Below is a small trained network, with its code and all its weights. Each question gives an input and a class and asks what happens when units are switched off, that is, made to give their printed mean instead of their output.

import numpy as np


def w(rows, s, z=0):
    codes = np.array(rows[::2]) - 128.0
    scale = np.full(codes.shape[1], s)
    scale[-1] = z or s
    return codes * scale


def f(y):
    return y / 2 * (1 + np.tanh(0.7978845608 * (y + 0.044715 * y**3)))


def log_softmax(a):
    a = a - a.max(-1, keepdims=True)
    return a - np.log(np.exp(a).sum(-1, keepdims=True))


def net(x, mask):
    res = np.array(x, float).reshape(1, 8) / 4 @ E
    y = f(res @ A[0][:, :-1].T + A[0][:, -1])
    res = res + np.where(mask, y, B[0][:, -1]) @ B[0][:, :-1]
    return log_softmax(res[-1] @ U[:, :-1].T + U[:, -1])


A, B = {}, {}
E = w([
[134,127,132,112,151,86,158,175],'x0',
[155,93,51,255,54,102,68,181],'x1',
[74,32,119,180,99,38,86,73],'x2',
[131,108,134,125,147,125,140,137],'x3',
[137,167,136,146,117,97,153,114],'x4',
[123,163,120,130,106,128,118,103],'x5',
[122,118,135,139,127,149,126,121],'x6',
[64,187,153,196,183,180,32,173],'x7',
],0.0064)
A[0] = w([
[89,159,201,167,192,108,52,145,43],'neuron 0',
[70,156,174,79,206,84,167,119,86],'neuron 1',
[114,147,212,73,125,105,107,119,31],'neuron 2',
[154,115,82,184,117,74,132,255,55],'neuron 3',
[52,105,200,58,127,153,125,82,81],'neuron 4',
[81,174,135,168,177,151,91,167,98],'neuron 5',
[180,148,92,109,115,205,139,192,58],'neuron 6',
[126,143,216,102,167,83,119,98,46],'neuron 7',
[179,122,66,178,121,137,116,152,2],'neuron 8',
[68,62,149,120,109,46,70,105,105],'neuron 9',
],0.0086,0.0064)
B[0] = w([
[223,80,109,46,212,82,185,72,193],'neuron 0',
[138,81,129,209,41,154,88,187,245],'neuron 1',
[244,53,151,241,98,141,119,79,138],'neuron 2',
[224,121,193,127,65,204,71,90,203],'neuron 3',
[210,72,140,207,122,108,37,195,216],'neuron 4',
[173,46,29,77,166,61,152,127,215],'neuron 5',
[70,224,162,156,154,168,233,223,172],'neuron 6',
[134,126,165,212,97,222,105,120,151],'neuron 7',
[224,152,213,234,88,175,136,77,135],'neuron 8',
[20,254,184,117,248,139,168,182,254],'neuron 9',
],0.0081,0.0037)
U = w([
[177,97,200,245,82,186,49,151,1],'0',
[32,244,247,131,243,173,232,210,76],'1',
[198,1,13,19,161,26,215,81,148],'2',
[117,133,145,91,145,145,116,156,220],'3',
[96,120,141,77,126,117,114,193,221],'4',
[86,86,108,106,128,131,153,170,198],'5',
],0.0067,0.0036)

Each question gives the input, the list of numbers given to net, and the class t.
The units are the neurons (one row each of A and B). Each row of codes is followed by its name. A weight is (code - 128) times the scale printed after its matrix; where a second scale follows, it is the last column's (A, B and U).
mask holds one flag per neuron, in row order. A switched-off neuron (its flag False) gives its mean, the last column of its row in B, instead of its output. The means were averaged over made-up inputs and are rounded, as every weight is.
A unit's drop is (log p(t) with every unit on - log p(t) with that unit switched off) / (log p(t) with every unit on - log p(t) with every unit switched off).
The circuit of an input: a set's keep is (log p(t) with only the set's units on - log p(t) with every unit switched off) / (log p(t) with every unit on - log p(t) with every unit switched off). Starting from all 10 units, units are removed one at a time, each time the one whose removal leaves the highest keep (on an exact tie, the one counted first), for as long as the keep stays at least 0.8.
units of the circuit, in order: the units of the circuit, biggest drop first
unit that matters most: the unit with the biggest drop
k most important neurons: the k neurons with the biggest drops, biggest first
drop when u is switched off: that unit's drop, to one decimal
input [0,-4,1,8,3,-7,-2,8], class 2: unit that matters most -> neuron 0
input [5,0,-2,4,-2,-5,3,7], class 2: 2 most important neurons -> (neuron 5; neuron 0)
input [-2,2,1,-8,6,-4,0,7], class 2: 2 most important neurons -> (neuron 5; neuron 0)
input [4,-5,5,4,5,-3,-5,-3], class 0: 2 most important neurons -> (neuron 1; neuron 7)
input [-8,-5,6,7,-2,6,5,-7], class 3: units of the circuit, in order -> (neuron 9; neuron 5)
input [2,0,-3,-3,0,3,-3,6], class 2: 2 most important neurons -> (neuron 5; neuron 9)
input [-3,-8,-1,-2,-4,-2,-4,-7], class 0: units of the circuit, in order -> (neuron 4; neuron 1; neuron 7)
input [5,-4,6,-7,1,7,4,7], class 2: 3 most important neurons -> (neuron 0; neuron 5; neuron 6)
input [6,8,0,7,8,0,0,-8], class 0: 3 most important neurons -> (neuron 3; neuron 8; neuron 5)
input [2,8,-8,-1,-6,-3,-3,-6], class 0: 3 most important neurons -> (neuron 3; neuron 9; neuron 8)
input [-2,-7,4,5,-6,-6,-2,8], class 2: 2 most important neurons -> (neuron 0; neuron 5)
input [-3,-3,3,3,1,8,3,4], class 2: 3 most important neurons -> (neuron 0; neuron 6; neuron 9)
input [-3,4,-7,7,6,7,-6,-5], class 1: 2 most important neurons -> (neuron 6; neuron 5)
input [8,8,-1,-4,3,-5,-2,-6], class 0: units of the circuit, in order -> (neuron 3)
input [5,0,5,6,0,-8,1,-4], class 1: 2 most important neurons -> (neuron 9; neuron 5)
input [0,-6,8,5,7,8,-6,-8], class 1: drop when neuron 9 is switched off -> 0.8
input [0,-8,-3,3,-4,0,3,6], class 0: drop when neuron 1 is switched off -> 0.2
input [5,-3,8,5,8,-2,5,2], class 1: drop when neuron 9 is switched off -> 0.8
